Here are made-up things, facts about them, and rows of numbers that follow some of those facts. Name the thing behind each unnamed row.

Facts:
metrital (ρ flomer,zegilem) (Ω 106)
lofovan (ρ funis,palun,gromogak,zapote) (Ω 2)
pobuk (Ω 44)
sulo (Ω 106)
nestaluk (Ω 106)
fiske (ρ funis,busal) (Ω 44)
palun (ρ gromogak) (Ω 2)
bomesto (ρ leluk) (Ω 163)
domaras (ρ drilin) (Ω 163)
drefe (ρ zegilem) (Ω 106)
skoska (ρ gromogak) (Ω 106)
kladrun (ρ dristal,nestaluk) (Ω 106)
tribos (ρ gromogak,zegilem,bregis) (Ω 805)
pusti (ρ tuste) (Ω 106)
kluskul (Ω 805)
sinan (ρ sepeklir) (Ω 163)
soflan (ρ kupla,lukorom) (Ω 805)
graflok (Ω 805)
bubipem (ρ sovuskal,luker,staklan) (Ω 106)
gretok (ρ skogur,pofor,boras) (Ω 44)
skoplas (Ω 106)
drodre (Ω 363)
kemes (ρ kupla,fiske,grafen) (Ω 106)
staduve (ρ kazol,mukil,plostun) (Ω 44)
tugitror (ρ sovuskal,skuflaflu) (Ω 106)
rutre (ρ klabrer,zegilem) (Ω 163)
bregis (ρ kupla,gridri,zegilem) (Ω 106)
fogror (ρ metrital,flizam,dristal,brutem) (Ω 106)
gutil (ρ fogam,navo) (Ω 106)
vasi (ρ dristal) (Ω 363)
favo (ρ nustem) (Ω 106)
pafli (ρ trofas,drubir) (Ω 336)
sepeklir (ρ zegilem) (Ω 44)
dibor (ρ zegilem) (Ω 106)
leluk (ρ dibor,drodre) (Ω 163)
kazol (ρ zegilem,boras) (Ω 805)
staklan (ρ dristal) (Ω 106)
stevir (ρ fogam,dosi) (Ω 106)
bragreskar (ρ skuflaflu,navo) (Ω 2)
skoden (Ω 106)
fluklam (ρ vasi) (Ω 163)
nalosto (ρ zatu,lemim,larim) (Ω 336)
lobak (ρ kegrir) (Ω 336)
bomus (ρ gretok,zegilem,sivu) (Ω 336)
muskomok (ρ brogogror,viplon,larim) (Ω 2)
zadem (ρ flomer) (Ω 805)
zapote (Ω 805)
skarol (Ω 2)
tuklem (ρ gaflom,lakodra,stevir,pobuk) (Ω 106)
kegrir (Ω 163)
navo (ρ lufivi,plostun) (Ω 2)
leskan (ρ skasuston,pobuk) (Ω 44)
stodru (ρ klovon,skoden) (Ω 2)
sovuskal (Ω 163)
lirim (ρ kluskul,skoden) (Ω 44)
drutok (ρ gridri) (Ω 163)
daluso (ρ tugitror,fuber,staklan) (Ω 44)
tredu (ρ zatu) (Ω 805)
vefur (ρ larim,sivu) (Ω 106)
gaflom (Ω 106)
boras (Ω 106)
brutem (ρ dristal,fogam,lufivi,dosi,zegilem) (Ω 2)
plikem (ρ fogam,klupim) (Ω 2)
flasko (ρ lufivi,gromogak) (Ω 2)
lufivi (ρ zegilem) (Ω 363)
kupla (Ω 44)
zegilem (Ω 106)
mobras (ρ drodre,brogogror,skuflaflu,dibrek) (Ω 363)
tratul (ρ flomer) (Ω 44)
radatri (ρ kegrir,trofas,nestaluk,skuflaflu) (Ω 106)
zatu (ρ lufivi,larim,skuflaflu) (Ω 2)
kluflir (ρ kegrir,lufivi) (Ω 805)
staste (ρ skoplas) (Ω 805)
gridri (ρ skuflaflu) (Ω 805)
plotragil (ρ drodre,fiske) (Ω 163)
grelu (ρ skuflaflu) (Ω 106)
siskal (ρ dibrek,duta) (Ω 2)
subrum (ρ vedrar,flizam,gridri,trufovok,mozi,graflok,katrur,lemim) (Ω 44)
misul (ρ skasuston,drefe,zegilem,vefur) (Ω 336)
gromogak (ρ zegilem) (Ω 106)
nuflal (ρ fogam,zegilem,dibrek) (Ω 2)
klutos (ρ pofor,kleplir,fiske,navo) (Ω 363)
drubir (ρ brogogror,leskan,gogan) (Ω 805)
draplo (ρ busal,skuflaflu) (Ω 805)
sivu (ρ kupla,gromogak) (Ω 44)
klovon (ρ staduve,sonu) (Ω 363)
kleplir (ρ boras) (Ω 363)
tretum (ρ staduve,klupim) (Ω 2)
flizam (ρ grutun,klovon,zegilem) (Ω 163)
klabrer (ρ tribos,domaras) (Ω 336)
gratre (ρ pofor,zegilem) (Ω 106)
funis (ρ vedrar) (Ω 2)
grigrus (ρ lofem,mukil) (Ω 2)
plostun (ρ gromogak) (Ω 106)
drilin (ρ zegilem,skuflaflu) (Ω 2)
nustem (ρ bregis,skoden) (Ω 163)
skogur (ρ zegilem) (Ω 106)
busal (ρ fogam) (Ω 106)
plifle (ρ dristal) (Ω 363)
dribel (ρ nomibra,brutem) (Ω 336)
fuber (ρ sepeklir) (Ω 106)
klupim (ρ skoplas) (Ω 805)
lile (ρ funis,fiske,zegilem) (Ω 106)
skuflaflu (ρ zegilem) (Ω 2)
ravuk (ρ sulo) (Ω 2)
pemok (ρ radatri) (Ω 106)
dibrek (ρ zegilem) (Ω 363)
dristal (ρ zegilem) (Ω 2)
kubol (ρ brogogror,tratul,soflan) (Ω 2)
grafen (ρ gridri,boras) (Ω 106)
nomibra (ρ grigrus,lemim) (Ω 363)
guban (ρ dristal) (Ω 106)
viplon (ρ gogan) (Ω 805)
klemor (ρ larim) (Ω 106)
grutun (Ω 336)
drodru (ρ kazol,dribel) (Ω 106)
flomer (ρ vedrar,larim) (Ω 2)
fogam (ρ zegilem,skuflaflu) (Ω 106)
brogogror (Ω 2)
trofas (ρ gratre,skogur) (Ω 2)
dosi (ρ dristal,nuflal) (Ω 106)
lukorom (ρ kupla,fogam) (Ω 336)
tirapa (ρ pobuk,dibrek) (Ω 106)
larim (ρ skuflaflu) (Ω 805)
mukil (ρ vedrar) (Ω 163)
katrur (ρ flasko,brogogror) (Ω 106)
bokle (Ω 2)
klefi (ρ sivu) (Ω 336)
trago (ρ trodrem,skoska) (Ω 363)
duta (Ω 363)
lakodra (ρ skoska,bregis) (Ω 336)
zustor (ρ flasko) (Ω 106)
lofem (ρ skasuston,pobuk) (Ω 106)
gogan (ρ gridri,zegilem) (Ω 2)
driveklum (ρ domaras) (Ω 805)
notrimin (ρ dosi,mozi) (Ω 106)
vedrar (ρ zegilem) (Ω 2)
lodro (ρ sonu,gromogak,sivu) (Ω 2)
trodrem (ρ mozi) (Ω 2)
dustu (ρ pofor) (Ω 363)
tomuk (ρ gridri,gromogak) (Ω 44)
tuste (ρ bubipem) (Ω 106)
sonu (ρ zegilem,skuflaflu) (Ω 106)
skasuston (Ω 44)
lemim (ρ plifle,drilin) (Ω 106)
vinus (ρ drutok) (Ω 336)
dredir (Ω 44)
mozi (ρ sonu,zegilem) (Ω 363)
sitrer (ρ sovuskal,grukom) (Ω 2)
grukom (ρ gridri,flomer) (Ω 363)
trufovok (ρ grutun) (Ω 2)
flidro (ρ skarol,mukil,boras) (Ω 163)
luker (Ω 2)
skisker (ρ fogam,plostun) (Ω 163)
brile (ρ gaflom,kegrir,pofor,drubir,grafen) (Ω 805)
grador (ρ dredir,fogam,plifle,vefur,navo) (Ω 106)
pofor (ρ gromogak,zegilem) (Ω 805)

Named rows:
[ 2  0  0  1  0  4 -8 -9  4 -3  5 -4 -2  3  0  2  1 -7 -2 -3 -1 -4  8 -1
 -4 -3]: bubipem
[  0   6   6  -4   1   2  -6   2  -1 -14  20  -4  -7   6  -3   1   0  -9
  -8 -22  -7   0   9  -4   0  -4]: kladrun
[  3   0   6  -3  -1  15  -9 -13   6  -7   6  -3   5   9   3  -2   1  -1
   1   8  -2  -2   8   5  -9  -7]: dredir
[ 3  0 -1 -2  2  6 -5 -6  5 -3 13 -2 -1  7  2  2  2  0  1 -4  2 -2  6  3
  0 -2]: lobak
[  2   0   6  -2   1  16  -8 -19   6  -7  11  -3   4  10   3  -1   0   2
   3   6   0  -2   8   6  -6  -7]: kegrir
[  4   7   0   2   2  16  -9  -2   8   2  -1   4  -3   3   8   6   4 -12
  -3  -5  -2  -4   4  -2  -7   3]: kemes
[ 2  2 -1  0  1  4 -6  0  5 -1 12  0 -6  4  3  0  3 -1  2 -1  4 -4  4 -1
  2  0]: pafli
[ 3  3 -9  0  4 -9 -6 -7  6  1  3 -5 -1 -2 -1  4  5  0 -2 -3  2 -7  6 -5
  3 -4]: grigrus
[  4   5  -1  -3   9  11  -4 -26   5   0   6   4   4   0   2  11   3  -2
  -3  -1   1  -4   4   6   5  -1]: flidro
[ -1   7   2  -5   1  -2  -8   1   0  -9  17  -4  -6   4  -1  -1   1  -6
  -7 -20  -5  -1   9  -4  -1  -2]: fogror
[  0   4  -3  -6  -3   1  -7   6   7  -4  21  -6 -17   6   3  -2   4   2
   7   7   5  -4   6   0   4   6]: drubir
[ 1  1 -2  0  0  7 -7 -4  6 -3  4 -2 -1  5  2  2  3 -5  0  0  0 -4  7 -2
 -5 -3]: lirim
[ -2  -5   2  -2  -2  -9 -20  -8   6  -2  14   4  -7   7  10  -9   3  -2
   0 -20   2   1  -1  -3   3   0]: klemor
[ 3  2  0 -2  0  3 -7 -5  6 -3  7 -2  1  4  1  0  3 -3  0 -1  0 -4  7 -3
 -4 -3]: staste
[ -2  11   3  -3  -1   0  -7   3  -3 -17  27  -4 -12   7  -5   0  -1 -11
 -14 -32 -10   0   9 -10   3  -4]: plifle
[  0   4  -3  -8  -2   0  -8   2   6   0  14  -3 -12   4   4   1   4  -1
   4   2   3  -4   6   2   1   4]: viplon
[  4   1   5  -2  -1  15  -8 -18   7  -7   4  -4   5  11   3  -2   1   0
   1  11  -1  -3  10   3 -10  -9]: skoplas
[ 5  2 -2  1  3  2 -8 -7  6 -1  3  1  2  1  3  2  3 -4 -2 -3  1 -5  6 -2
 -2 -2]: plotragil
[ -7   4   3 -25  -5 -20 -11  -7  -2  -8  -3  -2   4   5   3 -14   8   1
  -2   2  -3  -1   0  14 -10   4]: metrital
[  0   7   3 -10  -2  -2   3   5  -4 -13 -11   4   0   8  -2 -16   8   5
  -6  13   2  -1  -6  14  -8   8]: skogur

Name these rows:
No name comes twice in this set of rows, the named rows included.
[  7   2  -6   2   6  -5  -7  -9   6   6  -5   1  10  -1   2   5   5  -6
  -6 -15  -2  -6   6  -4  -4  -5]  fiske
[-13  -6  -1  -9   2  -9   8  36  -7 -19  -7   0  13  -4   1  -7   9  -9
  -4  16   8   5  -3   8 -21   4]  gromogak
[ -8  -9  -2  -4   8 -12   3  24   0  -9  27  -4   7  -6   5   4   3  -6
   4  -1  11   5   7  -3  -8  -4]  flasko
[  2 -12   5 -22  -9   2  -1   5  -3  10  -9  10 -14   2   1  23  -7 -14
   5 -33   1 -10   2  14  -6   8]  gridri
[  2 -16   7  -2  -3 -18 -15  -1   0   0  16   8  -8  13   5  -7  -2   2
   3 -41   7   1  -3   3   3   1]  zatu
[ -5  -7  -5   6   4   2  -4  16   3  -7   6   0   4  -5   7   5   4 -15
  -2  -3   5   2   4 -10 -13  -2]  lodro
[  2   4   8   2  -5  31 -12  -3  11  -5  -3   3   4  11  11  -1   2 -12
  -1   4  -5  -1   7  -1 -17   0]  kupla
[  1   6   1  -6   4   3   2   0  -1 -10  -1   4  -1   8   0 -11   7   6
  -4  11   5   1  -5  12  -1   9]  gratre
[ -2  -5   4   6  -2  -1 -22  -5   8  -5  15   8  -8   9  14 -11   5  -8
  -2 -19   3   3  -3  -9   0   3]  vefur
[  1   4  -4   1  -4  10  -8   1   7  -2  -3  -3  -7   2   4   4   4 -11
  -1   4  -1  -6   7  -7  -8   2]  nustem

The same things again, as new rows of numbers:
Some things and their rows:
[  3 -17 -28  11 -14  10 -19   4  12 -25   3  -5  -4  15   4  12  14  10
  -8  13 -24   2   3 -16   6  14   5 -17   7  -3   1  -4 -11  -8   8  19
 -29   2  18 -11   9   0  -5   5  -2 -21  -1   6]: metrital
[ -8  -4 -11   2   4  14  -1 -13  24 -13  -3   4   3  22  -3  21   2  25
   0  16 -44  -7 -11  -3  -2  18   4  -5   1   1 -13  -2 -19 -18   0   9
 -17  -9  12 -25  -7   2 -12   6  -5 -17  -2 -12]: dristal
[  9  -5   1  -3   3   0 -10  -5  10 -30  -6  -5 -15  -5  10   3  -3   6
 -10  -8 -25   6   1 -13   9  -8  27   5 -11  -4  14  10  -9  -2  21  24
  -4  15  -7  -4  -4  10  -7 -20  -7  -2   0  23]: mukil
[  1  -4 -13 -13 -12   2  -1 -19   0 -23   3  -9  -7 -16   0  -1   0  -9
  -1  24 -25   1  18  -3  16  10  11  -4  12   1  -4  -5  -4  -8 -12  15
  -7   5   2 -14  33   7 -15  -3  -3   0  -7   3]: stevir
[  1 -11 -23  -5   2  -3   1 -21  -8 -20  -5   5   3 -12   4   6   9  -1
 -11  11 -17   0  14 -10   6   2  17  -2  -2   2   8 -15  -9  -7   5  16
 -22   8   8 -16   4   1  -1 -10  -6  -6 -12  -2]: pafli
[  2 -10 -18  -7   2   1   2 -17  -2 -18   0   5  -6 -12  10   8   6  -4
  -6   6 -17  -1  11 -10   4  11  18  -3   1  -2   8 -14  -9  -6   1  19
 -16   5   9 -12   5   3  -2 -12  -1  -5  -9   1]: vinus
[  5  -9 -14  -6   0  -8  -3 -23  -5  -2 -17  -4  -2 -10   9   1  11 -11
  -6   2 -34  -2  -2  -9   7   4  18 -23 -11  -5  13  -8   2 -24  -3  19
  -2  13  22  -7  -2  -6 -11 -24  -1  -5 -28   7]: kleplir
[ -3  -3  -8 -15 -13  -1  -4 -19  -1 -28   5 -11  -4 -19   3  -5  -4 -11
  -6  26 -25   5  20   3  22   3  11  -5  15   2  -2  -3  -5  -6 -10  13
  -7   9   0 -10  31  11 -18   4  -9   1 -12   6]: busal
[ -5 -16 -16  -8  -3   7  10  -3   3 -21  -1 -14   2 -29  -9   6  12  13
   9   5  -8  17  19  -9   2  13  15   0 -16 -14  11 -16 -19   9   5  16
 -15  -1  16 -28   7   0  -3 -21 -23  -4 -19 -16]: flasko
[ -3 -27 -14 -10  -2   7  -1  -7   7 -12  -5   0  -7 -20  18  14   2  -1
   0  -3 -13  15   6  -6   0  26  18 -12  -2 -14  12 -27 -20   9   4  19
 -13   6  11 -11  10   4  -2 -19  -9  -8 -16 -13]: tomuk
[ 16 -13  -6  -9  -5  -1   7 -11 -13 -13  -6   7 -16  -8  -7  13   2   3
  -6  -2 -15  -8   1 -16   8  -3  21  -2   3  -7   2 -16 -17  -9  -3  13
 -20  13  11 -22  16  -5   3  -3   5  -8 -14   5]: skasuston
[  4  -6 -14  -8  -9   2   0 -17  -2 -20   0  -5  -4 -15   0  -1   4  -7
  -1  19 -22   0  17  -5  14   8  12  -3   5   1   3  -6  -5  -8  -2  14
  -9   4   9 -17  19   3 -11  -7  -5  -2 -12   4]: grador
[  4 -14 -13 -15  11   2  17 -19   5 -17  -5   0  10  -1  -4   6   2 -20
  -8  11 -19   4  10 -11   9   7  22 -18  14   9  12 -28 -18   6  15   4
 -14   8   6 -10   3  -1   4   3 -11 -13  -4  17]: tugitror
[ -4 -16 -20 -11   9   2   0 -10   2  -9   9   8 -10 -16  34  15   1 -12
 -18  -2 -17   3   6  -9  -5  28  29 -14   5 -15   7 -19  -6   7 -10  25
 -17   3  14  -1   4   6  -5 -15   3  -9 -10  -7]: drutok
[  0  -5 -12 -13 -12   3   1 -15   0 -25   3 -12  -7 -17  -1  -3   3  -7
   1  17 -22   5  19  -6  16  10  11  -5   5  -1   2  -5  -7  -5  -9  13
  -6   3   5 -11  27   7 -13  -7  -7  -1 -10   5]: skisker
[  9  -7  -7  -8 -10   0   9  -6  -8 -17   1   4  -8 -12  -5  11   3   1
  -4  -2 -15  -8   3  -6   8  -1  20  -3   5  -3   9 -18 -13 -10  -1  18
 -19   9  11 -20   7  -5   5  -4   2 -10 -17   8]: duta
[  9  -8  -7  -7 -10  -1   8  -8  -9 -16   0   3  -8 -10  -4  10   3   0
  -4  -2 -13  -9   3  -6   7  -1  20  -3   6  -3   9 -18 -12 -12  -1  19
 -20  11  11 -21   8  -4   4  -3   2  -9 -19   6]: gaflom
[  5  -2  -7 -13   5   7  13 -28  20 -11 -13   9   5  -1 -13  13   2   8
  -1  14 -37  -7  -3   5  -7  18  22   2   7   5  -7 -12  -7 -17  14  26
 -11  -7  -3 -24   1   4  -7 -15   6 -12   1 -20]: vasi
[ 26 -12 -13   6  -5   5  -7 -15  -3  -2 -16   0 -11  -7   9   2   1  -3
   4  24 -18  -8  20 -12  18  13  18   3   1  -5  21  -3   1  -5  30   4
 -17  -6  21 -39   3  -7  -7 -16  -2  -2 -12   7]: vefur
[ 14 -18 -28   3 -16   4 -15  -3   4 -25  -3  -4  -3  -2  -1   6  14  -3
 -11  12 -13   2  13 -12   4  12  18 -13  13  -3   8 -11   0  -4  17  33
 -29   6  10  -7  17   0   0  -9   7 -16   0   7]: zadem

Name these rows:
No name comes twice in this set of rows, the named rows included.
[  2 -11 -10 -15  10   0  11 -18   3 -18  -4  -3   7  -4   1   4  -1 -17
 -13  13 -20   6  12  -6  12   6  22 -13  13   4  11 -20 -15   7  13   5
 -12   9   4 -13   3   0  -1   3 -15  -7  -6  14]  draplo
[  0  -8 -18  -4   2   2   7 -14  -2 -22   2  -1  -1 -17   1   5  10   3
  -5   9 -14   2  17 -10   4   5  18   1  -5  -3   8 -10 -11  -2   2  17
 -19   4  10 -20   3   1  -1 -15  -8  -3 -12  -5]  zustor
[  2  -8 -16  -5   0   1   2 -18   0 -18  -4   0  -5 -10   5   5   8  -2
  -2   7 -20  -1   9 -13   6   6  15  -4  -5   3  10 -10  -9 -10   3  14
 -11   6   9 -12   5   1  -4 -16  -2  -5 -10   7]  drodru
[  1 -12 -20  -6  -4   1   4 -21   2 -23  -6   7   3  -6  -3   7   9  -6
  -2   8 -17  -2   8  -8   6   6  14  -6   7   9   9 -23 -13 -12   9  19
 -19   9   4 -11   7   1   3  -9   1 -11  -6   5]  bubipem
[ -2  -7  -9   6  -8   8  -1   4   1 -16   9   1  -7  13   2  17   5  17
  -2   1 -25  -6  -6 -12  10   3   6 -10  -1  -5   0  -9 -24 -14 -10   4
 -22   4  20 -24   0  -7  -2  14  -6 -16 -17   9]  zegilem
[-10  -5 -20   7   2  11  -2   2   7 -20  14  -9  -1   9   1  12  12  23
  -1  13 -28   2   5 -18   7  11   2  -8 -12  -8  -1   4 -19  -5 -11   0
 -19  -5  24 -26  -6  -2  -9   6 -18 -10 -13   2]  lufivi
[  6  -8  -9  -8   1  -4   0 -18  -1 -11 -12  -2  -8  -8   7   2   8  -6
  -4   0 -27  -1   2 -14   7   4  19 -11  -9  -3  11  -6  -4 -15   1  17
  -3  11  13  -7   2  -1  -7 -23  -1  -3 -18  12]  flidro
[ 16  -7 -17   1   2   3   3 -12  -1 -12  -5  -2  -6  -8   2   1   7  -2
  -2  17 -17  -6  19 -14  10   9  21   2  -3  -3  18  -3  -1  -1  18  11
 -18  -5  17 -28  -2  -5  -4 -18  -1  -5  -7   9]  nalosto
[ 27 -14 -17  11 -13   7 -23   8  10 -23  -7 -13  -9   2   2   0   9   2
 -14  10 -17   4  14 -13   8   6  30  -5  10  -8  17   6   7   4  37  33
 -25   3  10 -14   6  -2  -4 -16   2 -15   6  18]  flomer
[  8 -11 -11  -8   8  -1  -1 -21  -1 -20 -10   3 -16  -9   4   5   4  -1
  -2   1 -20   1   5 -22   7   2  18   1 -10  -1   5  -4 -12  -7   6  12
  -5  12   3  -9  10   3  -5 -20   1   0  -4  14]  grigrus
[  0  -9 -18  -4   0  -2   2 -19  -5 -24  -2   6   1 -11   5   7   6   2
  -8   9 -15  -1  11  -8   7   0  16   2  -1   4   9 -14 -12  -7   7  16
 -21  11   5 -15   1   3   1  -7  -7  -7 -10   1]  leluk
[ -9 -10 -12   3  -1   0  -9 -10   7 -26  -1   3   0   3  13  11  -1  13
 -12   7 -27   6   3  -4  11  -4   9  -1  -3   2   5  -4 -18  -9   6  10
 -20  12   3 -15  -8   8  -5   4 -18  -9 -12   3]  lile
[  7  -5  -9  -6  -3   0  11  -6 -13 -16   6   5  -6 -15  -3  10   4   5
 -12   0 -11  -8  11  -6   6  -5  25   4   2  -7   8 -14 -10  -7  -3  18
 -26   7  13 -29   1  -4   5  -4  -1  -8 -17   0]  brogogror

Now the same things, written a new way:
Named rows:
[ -4  -7 -17  -1   3   1   2 -11   2   0   4  15   7  -5]: pafli
[ -7 -11 -18   5   7   9   2 -13   2   3   2  12  12  -6]: kegrir
[  6  -4 -12 -13  -7   0  -4  -8   9  -2   0   8  14   0]: tomuk
[ -2  -5 -19   3   0  -2   2  -5  -3  -4  -3  22  10 -10]: fogror
[-11 -10 -17   6   2   7   2 -13   7  -2   0   9  14  -2]: skoplas
[ -8  -5 -14   1  -1  -1   1  -8   6  -5   1  11  10  -4]: driveklum
[  6  -7 -20 -18   1  -1   1 -14  12  -3   7  26  10   0]: drutok
[ -5  -6 -15   0  -1  -4   1 -10   0   2   5  12   2  -4]: staduve
[ -2 -11  -5   5  -4   2  -1  -7   7   4   8  28  10  -1]: kazol
[ -4  -4 -15   0   4  -2   2  -7  -1  -2   2  17   6 -10]: lemim
[ -7 -11 -18   5   5   8   2 -15   3   2   3  14  11  -5]: gaflom
[-8 -6  9  1 11 -1 -4  7 10 -6 18 22 28 -8]: skuflaflu
[ -7 -10 -19   3   1 -14   1 -10  -4   2  11  12  12  -2]: gutil
[-7 -5  4  2  6  0 -3  3  8 -5 13 19 24 -7]: sonu
[  3  -7   1   0 -11   2  -7  -3   6   3   1  11  16   0]: tribos
[-10   0 -10  -1   5  -2   2  -5   5  -8   2   8   5  -8]: nalosto
[ -2  -6 -14  -1   1   0   0  -9  -1   2   3  11   7  -6]: klefi
[-10  -9 -16   6   2   7   1 -14   8  -2   0  10  13  -2]: skoden
[ -3  -3 -20   3  -4  -4   3  -2  -2 -12 -12  21  17 -11]: guban
[  5  -5 -13 -23  15  -1   0  -6  12  -8  17  23  21  -6]: gridri

Which thing is each row?
No name comes twice in this set of rows, the named rows included.
[ -3 -10 -20  -2  -1  -5   1 -14   1   3   7  13  10  -1]  soflan
[ -4  -7 -14   1   1  -8   1  -8  -5   2   7   7   9  -6]  navo
[-11 -11  -8  11  -8 -14  -1  -4   3   0   9  18  19   1]  nuflal
[ -6  -7 -13  -2  11   0   2  -7   1  -2  10  13  13  -9]  mobras
[-12 -10  -5   5   2 -19  -2   1   3  -2  22  16  29   0]  fogam
[ -7 -11 -23   5  -1 -18   2 -10  -7   1  11  14  14  -2]  stevir
[ 0 -8 -5 -4 -6 -1 -3 -5 17 -3  6 30 15  4]  gogan
[ -4 -12 -20   1   3   8   2 -16   7   2   3  19  10  -1]  boras
[-10 -11 -21   2  -6 -18   0 -12   2  -1  11   8  18   5]  lukorom
[ -5  -4 -22   5  -5 -10   3  -2  -4 -11  -9  21  19  -9]  dosi
[ -5  -4 -18   3  -3  -2   2  -4   0 -10  -9  19  17 -10]  kladrun
[ -7   2  -5  -9  23  -2   2   1   0  -7  16   9  11 -17]  larim
[-7 -6  6 11 -5 -1 -1  1  6  6  9 28  0 -4]  vedrar

